m =
[[8872 1035 4300 6926 7783]
 [8609 5149 6006 8381 7184]
 [1459 1055 7293 8774 7327]]
m[0, 0]: 8872
m[0]: [8872, 1035, 4300, 6926, 7783]
m[1, 2]: 6006
m[:, 2]: [4300, 6006, 7293]
m[2, 0]: 1459
m[2, 2]: 7293
m[1, 4]: 7184
m[1, 0]: 8609
m[:, 3]: [6926, 8381, 8774]
m[0, 1]: 1035

X = 1.1,-1.1,-1.2,0.6,-0.7
X[0] => 1.1
X[1] => -1.1
X[3] => 0.6

x =
131   37  245  125   93   37   17
169  165  158  198   53   76  118
 86   57  157   75  158  115   30
111   99  195   92   70   40   21
x[0, 0] = 131
x[1, 6] = 118
x[1] = [169, 165, 158, 198, 53, 76, 118]
x[2, 2] = 157
x[:, 2] = [245, 158, 157, 195]
x[2, 0] = 86
x[3, 1] = 99
x[2, 6] = 30

A = [42.0, 26.7, 41.4, 48.0, -44.1, 48.9, -52.2, 45.5, -42.5, 33.4, 13.5, -53.0, 43.3, 37.7, -45.0]
A[0] -> 42.0
A[9] -> 33.4
A[12] -> 43.3
A[11] -> -53.0
A[14] -> -45.0
A[13] -> 37.7
A[8] -> -42.5
A[2] -> 41.4
A[4] -> -44.1

W = array([-6.6, 46.1, 32.2, 54.5])
W[0] -> -6.6
W[1] -> 46.1
W[2] -> 32.2

B =
9.0, 41.9, 21.0, 43.4, -5.1, -8.5, 18.8, 4.2, -0.4
0.8, -28.4, -19.0, 25.6, 10.3, 33.1, -1.8, 34.8, -23.5
18.6, 3.6, -37.3, -39.9, -3.2, -18.5, 0.8, -3.7, -32.7
-13.9, 23.4, 11.5, -4.9, 15.9, -33.1, -20.0, 13.0, 55.3
-8.3, 32.1, 15.1, 51.4, -11.2, -10.1, 20.0, -10.6, -2.5
15.9, 35.5, 16.0, 17.6, -10.7, -11.5, -29.0, 11.4, 34.0
-12.8, 2.7, 33.1, -52.9, 3.4, -3.0, 7.5, -4.5, 44.6
17.6, -20.2, -46.8, -23.9, 24.5, -3.5, 11.2, 20.9, -27.8
16.9, 47.3, 23.3, 34.9, -2.6, -6.4, 9.4, 11.3, 5.2
8.5, 11.5, -7.1, -52.0, -19.6, 32.0, -5.8, -23.9, 12.4
-23.1, -39.0, 12.1, 36.0, 21.3, 14.0, -20.3, -4.0, -45.6
16.0, -8.9, 24.2, -51.1, 0.4, 3.7, 7.0, -22.7, 32.3
-4.2, -3.3, 32.8, -54.2, 1.5, -1.5, 8.7, -9.6, 42.3
B[0, -9]	9.0
B[8, 0]	16.9
B[3, -8]	23.4
B[0, -8]	41.9
B[-7, -1]	44.6
B[0, -2]	4.2
B[9, 8]	12.4
B[-2]	[16.0, -8.9, 24.2, -51.1, 0.4, 3.7, 7.0, -22.7, 32.3]
B[-12, -1]	-23.5
B[6, 7]	-4.5
B[-4, 3]	-52.0
B[4, 0]	-8.3
B[-7, -9]	-12.8
B[-3]	[-23.1, -39.0, 12.1, 36.0, 21.3, 14.0, -20.3, -4.0, -45.6]
B[-5, 1]	47.3
B[-7, 2]	33.1
B[-1, -2]	-9.6
B[-1, 8]	42.3
B[12, -7]	32.8
B[5, 8]	34.0
B[11, 5]	3.7
B[6, 6]	7.5
B[7, 0]	17.6
B[:, -2]	[4.2, 34.8, -3.7, 13.0, -10.6, 11.4, -4.5, 20.9, 11.3, -23.9, -4.0, -22.7, -9.6]
B[4, 6]	20.0
B[9, -7]	-7.1
B[4, 7]	-10.6
B[-3, -2]	-4.0
B[-8, 4]	-10.7
B[7, -7]	-46.8
B[-11, -8]	3.6
B[3, 4]	15.9
B[-4]	[8.5, 11.5, -7.1, -52.0, -19.6, 32.0, -5.8, -23.9, 12.4]
B[5, -8]	35.5
B[:, -5]	[-5.1, 10.3, -3.2, 15.9, -11.2, -10.7, 3.4, 24.5, -2.6, -19.6, 21.3, 0.4, 1.5]
B[-12, 5]	33.1
B[2, 6]	0.8

data =
3255	4571	4552	5062	4275	6721	4564	7151	7780	3799	4208	5927	7084	5985	6670	9976
7242	5067	6428	8085	6859	7114	5515	7341	6291	4744	3126	2561	5155	3366	3482	6384
data[0][0]: 3255
data[0][13]: 5985
data[0][10]: 4208
data[0]: [3255, 4571, 4552, 5062, 4275, 6721, 4564, 7151, 7780, 3799, 4208, 5927, 7084, 5985, 6670, 9976]
data[1][11]: 2561
data[1][12]: 5155
data[1][10]: 3126
data[:, 13]: [5985, 3366]
data[:, 5]: [6721, 7114]
data[:, 9]: [3799, 4744]
data[1][5]: 7114
data[1]: [7242, 5067, 6428, 8085, 6859, 7114, 5515, 7341, 6291, 4744, 3126, 2561, 5155, 3366, 3482, 6384]
data[1][8]: 6291
data[1][1]: 5067
data[0][12]: 7084

a =
[[74 62 52 30 70 70 86 42 37 51 47 84 82 61 53]
 [31 48 71 68 58 33 25 71 58 16 47 34 24 64 63]
 [30 64 69 75 82 19 47 47 57 78 44 36 69 77 77]
 [81 71 51 34 80 67 76 76 30 24 67 74 39 23 50]
 [26 42 72 63 57 34 23 58 64 61 49 33 35 79 75]
 [30 36 50 23 79 39 29 85 36 69 56 37 81 75 80]
 [79 78 54 30 56 79 80 39 39 13 56 71 31 36 43]
 [33 70 51 75 55 73 65 81 30 18 41 66 26 26 48]
 [51 66 71 68 55 32 67 32 55 13 45 76 41 36 55]
 [83 70 53 69 53 70 80 68 74 83 63 38 59 76 45]
 [93 66 71 33 60 29 44 40 67 24 74 75 82 45 68]
 [80 79 58 36 81 36 79 46 32 19 58 79 67 24 54]
 [73 41 68 29 63 63 23 80 69 31 68 30 56 73 70]
 [36 45 52 20 76 72 67 45 41  7 46 68 43 73 55]
 [73 53 73 73 54 24 21 74 58 28 69 69 32 26 70]
 [73 70 55 58 81 42 30 95 34 77 75 35 67 28 70]]
a[0, 0] => 74
a[0] => [74, 62, 52, 30, 70, 70, 86, 42, 37, 51, 47, 84, 82, 61, 53]
a[9, 0] => 83
a[0, 3] => 30
a[3, 2] => 51
a[2] => [30, 64, 69, 75, 82, 19, 47, 47, 57, 78, 44, 36, 69, 77, 77]
a[12] => [73, 41, 68, 29, 63, 63, 23, 80, 69, 31, 68, 30, 56, 73, 70]
a[6, 6] => 80
a[:, 2] => [52, 71, 69, 51, 72, 50, 54, 51, 71, 53, 71, 58, 68, 52, 73, 55]
a[13] => [36, 45, 52, 20, 76, 72, 67, 45, 41, 7, 46, 68, 43, 73, 55]
a[14] => [73, 53, 73, 73, 54, 24, 21, 74, 58, 28, 69, 69, 32, 26, 70]
a[7, 1] => 70
a[8, 3] => 68
a[13, 11] => 68
a[14, 4] => 54
a[9, 9] => 83
a[15, 11] => 35
a[13, 1] => 45
a[15] => [73, 70, 55, 58, 81, 42, 30, 95, 34, 77, 75, 35, 67, 28, 70]
a[:, 13] => [61, 64, 77, 23, 79, 75, 36, 26, 36, 76, 45, 24, 73, 73, 26, 28]
a[:, 11] => [84, 34, 36, 74, 33, 37, 71, 66, 76, 38, 75, 79, 30, 68, 69, 35]
a[6, 3] => 30
a[:, 12] => [82, 24, 69, 39, 35, 81, 31, 26, 41, 59, 82, 67, 56, 43, 32, 67]
a[3, 11] => 74
a[1, 10] => 47
a[1, 12] => 24
a[12, 14] => 70
a[11, 1] => 79
a[15, 10] => 75
a[5] => [30, 36, 50, 23, 79, 39, 29, 85, 36, 69, 56, 37, 81, 75, 80]
a[10, 12] => 82
a[12, 5] => 63
a[9, 5] => 70
a[11, 11] => 79
a[:, 9] => [51, 16, 78, 24, 61, 69, 13, 18, 13, 83, 24, 19, 31, 7, 28, 77]
a[15, 5] => 42
a[11, 12] => 67

M = (54.5, 35.2, 10.8, -46.3, -37.3, 29.7, -55.0)
M[0] = 54.5
M[-1] = -55.0
M[-5] = 10.8
M[5] = 29.7

arr = [[98, 28, 74, 70, 23, 21], [44, 82, 90, 35, 52, 49]]
arr[0][0]: 98
arr[1][-6]: 44
arr[-1][2]: 90
arr[-1][1]: 82
arr[:, 4]: [23, 52]
arr[-2][5]: 21
